[[ -4 -24 -21   7 -29 -10 -26   2]
 [-26  34  10  15  -4   9  30 -57]
 [ 11 -10  11  -6  -7 -10 -18   3]
 [-27  18  -5  15 -29  15  18 -17]
 [ -4  -3  19  -2 -11 -11 -15 -13]
 [ -5  22  13   0  23  11  18 -23]
 [-58   8  -5  -3 -16  -3   7 -33]
 [  7 -12   7  -5  -4 -20 -20 -20]
 [ -8 -31 -16 -22  15 -18 -26   8]
 [ 17  -2  -4  -7   3  -6 -11  -2]
 [ -4  -6   8 -35 -24 -21 -12 -14]]
->
[[-26  34  10  15  -4   9  30 -57]
 [-27  18  -5  15 -29  15  18 -17]
 [ -5  22  13   0  23  11  18 -23]
 [  7 -12   7  -5  -4 -20 -20 -20]
 [ 17  -2  -4  -7   3  -6 -11  -2]]

[[ 21 -42 -12 -13  -1 -27]
 [-49 -14  -9  22  -4 -69]
 [-29 -15 -29  13  -8 -75]
 [ 39   5 -64 -18  -6 -27]
 [-29 -50 -17 -17 -36 -42]]
->
[[-49 -14  -9  22  -4 -69]
 [ 39   5 -64 -18  -6 -27]]

[[-10 -24  -3 -15 -25 -13  17]
 [ 16 -16   4  -1 -77 -14   4]
 [ -2 -11  16 -16 -58 -36   0]
 [ -2 -12  15 -16 -59 -36   0]
 [ -2 -11  16 -17 -58 -37   0]
 [-10 -24  -3 -15 -26 -13  18]
 [ 16 -16   4   0 -76 -14   4]
 [ 16 -16   4  -1 -77 -14   3]
 [ -2 -11  16 -17 -58 -37   1]
 [-10 -24  -3 -15 -26 -13  17]
 [ 16 -16   4  -1 -77 -14   4]]
->
[[ 16 -16   4  -1 -77 -14   4]
 [ -2 -12  15 -16 -59 -36   0]
 [-10 -24  -3 -15 -26 -13  18]
 [ 16 -16   4  -1 -77 -14   3]
 [-10 -24  -3 -15 -26 -13  17]]

[[-41  53]
 [-22  -4]
 [ 53  -1]
 [-42  19]
 [-47  49]
 [-42 -35]
 [  8  16]
 [  1  36]
 [ 35  11]
 [ 33  -5]
 [ -6  68]
 [-51   7]]
->
[[-22  -4]
 [-42  19]
 [-42 -35]
 [  1  36]
 [ 33  -5]
 [-51   7]]

[[ 37  31 -74]
 [ -8  41 -36]]
->
[[ -8  41 -36]]

[[ 37  73  59  24]
 [  9  16  24 -54]
 [ 29  20   4  41]
 [ 16  57   3  36]
 [ 56  63   2  59]
 [-56 -16  20  23]
 [-69 -27   6 -22]]
->
[[  9  16  24 -54]
 [ 16  57   3  36]
 [-56 -16  20  23]]

[[-29   9 -47 -25  52 -60  35]
 [ 23 -36  35 -27 -34 -32  39]]
->
[[ 23 -36  35 -27 -34 -32  39]]
---
[[-42  24 -36  26 -16 -43   7]
 [ -3 -60  26 -28  -8  24 -13]]
->
[[  7 -13]
 [-43  24]
 [-16  -8]
 [ 26 -28]
 [-36  26]
 [ 24 -60]
 [-42  -3]]

[[ 2  1  5  2  3  5 21  3  5  3 73  3  4 20]
 [ 2  2  4 20  2  2  8  3  5  2  4  3  5  9]
 [ 2  1  6  3  2  2 71 12  8  3  9  2  5 61]
 [ 4  4  5  8  1  2  8  3  5  4  3  3  4  7]
 [ 3  8  3  5  5  2  8  4 14  2  3  2 38  7]
 [ 2  1  3  5  2  2 16 10  6  2  5  2  5 16]]
->
[[20  9 61  7  7 16]
 [ 4  5  5  4 38  5]
 [ 3  3  2  3  2  2]
 [73  4  9  3  3  5]
 [ 3  2  3  4  2  2]
 [ 5  5  8  5 14  6]
 [ 3  3 12  3  4 10]
 [21  8 71  8  8 16]
 [ 5  2  2  2  2  2]
 [ 3  2  2  1  5  2]
 [ 2 20  3  8  5  5]
 [ 5  4  6  5  3  3]
 [ 1  2  1  4  8  1]
 [ 2  2  2  4  3  2]]

[[-12   2   5  -6   1]
 [ -2  -7   4 -43  -1]
 [ -2  -5  -5 -10   4]
 [ -3  -8   2  -3  -2]
 [ -2  -7   0 -35   9]
 [  7  -7  -1  62   6]
 [-18   2   0   9  -3]
 [ -7  -3   3  -6  -2]
 [  9   2   4  27   3]
 [  0  -4  -2  37  -4]
 [ -3   3   4  21  -4]
 [ -5   4   4  18   2]]
->
[[  1  -1   4  -2   9   6  -3  -2   3  -4  -4   2]
 [ -6 -43 -10  -3 -35  62   9  -6  27  37  21  18]
 [  5   4  -5   2   0  -1   0   3   4  -2   4   4]
 [  2  -7  -5  -8  -7  -7   2  -3   2  -4   3   4]
 [-12  -2  -2  -3  -2   7 -18  -7   9   0  -3  -5]]

[[-19  31 -47  33 -15  -6  11   8 -33 -31]
 [  6   3 -38  32  -9  11 -29  -7 -47 -12]
 [ 62 -39 -17  -4   4   1 -22  31   3  27]]
->
[[-31 -12  27]
 [-33 -47   3]
 [  8  -7  31]
 [ 11 -29 -22]
 [ -6  11   1]
 [-15  -9   4]
 [ 33  32  -4]
 [-47 -38 -17]
 [ 31   3 -39]
 [-19   6  62]]

[[  5 -26   0   4  15 -11  -6   1]
 [-20 -13   1  18 -14  12  -1  15]
 [  6   8   7  15  -7  -4 -14  -3]
 [ 20  11 -18 -11  -3  30  39 -14]
 [-29 -42 -13  -5  48  67  66  71]
 [-23 -22  22   1 -10   2 -19  18]
 [ 20   5   8  12  27 -17  -1  16]
 [ -4  16  11 -12  10  18 -20 -12]
 [ 24   9 -15  -2  22  21 -12 -14]]
->
[[  1  15  -3 -14  71  18  16 -12 -14]
 [ -6  -1 -14  39  66 -19  -1 -20 -12]
 [-11  12  -4  30  67   2 -17  18  21]
 [ 15 -14  -7  -3  48 -10  27  10  22]
 [  4  18  15 -11  -5   1  12 -12  -2]
 [  0   1   7 -18 -13  22   8  11 -15]
 [-26 -13   8  11 -42 -22   5  16   9]
 [  5 -20   6  20 -29 -23  20  -4  24]]

[[ 17 -33 -26 -22 -22 -41 -35  26 -44 -35  34 -57  23]
 [-15  -2 -30 -32  -2 -52 -19   6  13 -53  -3 -29 -30]
 [ -1  -3 -43 -36 -10 -54 -38  26  -4 -63  10 -44  -9]
 [-36  -3   6  -3  -2   9  13 -48  13  15 -47  24 -43]
 [ -9   0 -39 -13 -44  28 -36 -23 -36 -41 -57  -6  -9]]
->
[[ 23 -30  -9 -43  -9]
 [-57 -29 -44  24  -6]
 [ 34  -3  10 -47 -57]
 [-35 -53 -63  15 -41]
 [-44  13  -4  13 -36]
 [ 26   6  26 -48 -23]
 [-35 -19 -38  13 -36]
 [-41 -52 -54   9  28]
 [-22  -2 -10  -2 -44]
 [-22 -32 -36  -3 -13]
 [-26 -30 -43   6 -39]
 [-33  -2  -3  -3   0]
 [ 17 -15  -1 -36  -9]]

[[ 13 -26  -2  14 -10   1  -1]
 [ 17 -43  -9  12 -12   8  -9]
 [ 19 -66 -10  15 -27  16   2]
 [ -3 -15   0 -22   9   9  27]]
->
[[ -1  -9   2  27]
 [  1   8  16   9]
 [-10 -12 -27   9]
 [ 14  12  15 -22]
 [ -2  -9 -10   0]
 [-26 -43 -66 -15]
 [ 13  17  19  -3]]

[[-30 -46]
 [-37 -29]
 [  3  13]
 [ 24   3]
 [ -5  10]
 [ 26  22]
 [-39  67]
 [-31 -43]
 [-30 -48]]
->
[[-46 -29  13   3  10  22  67 -43 -48]
 [-30 -37   3  24  -5  26 -39 -31 -30]]
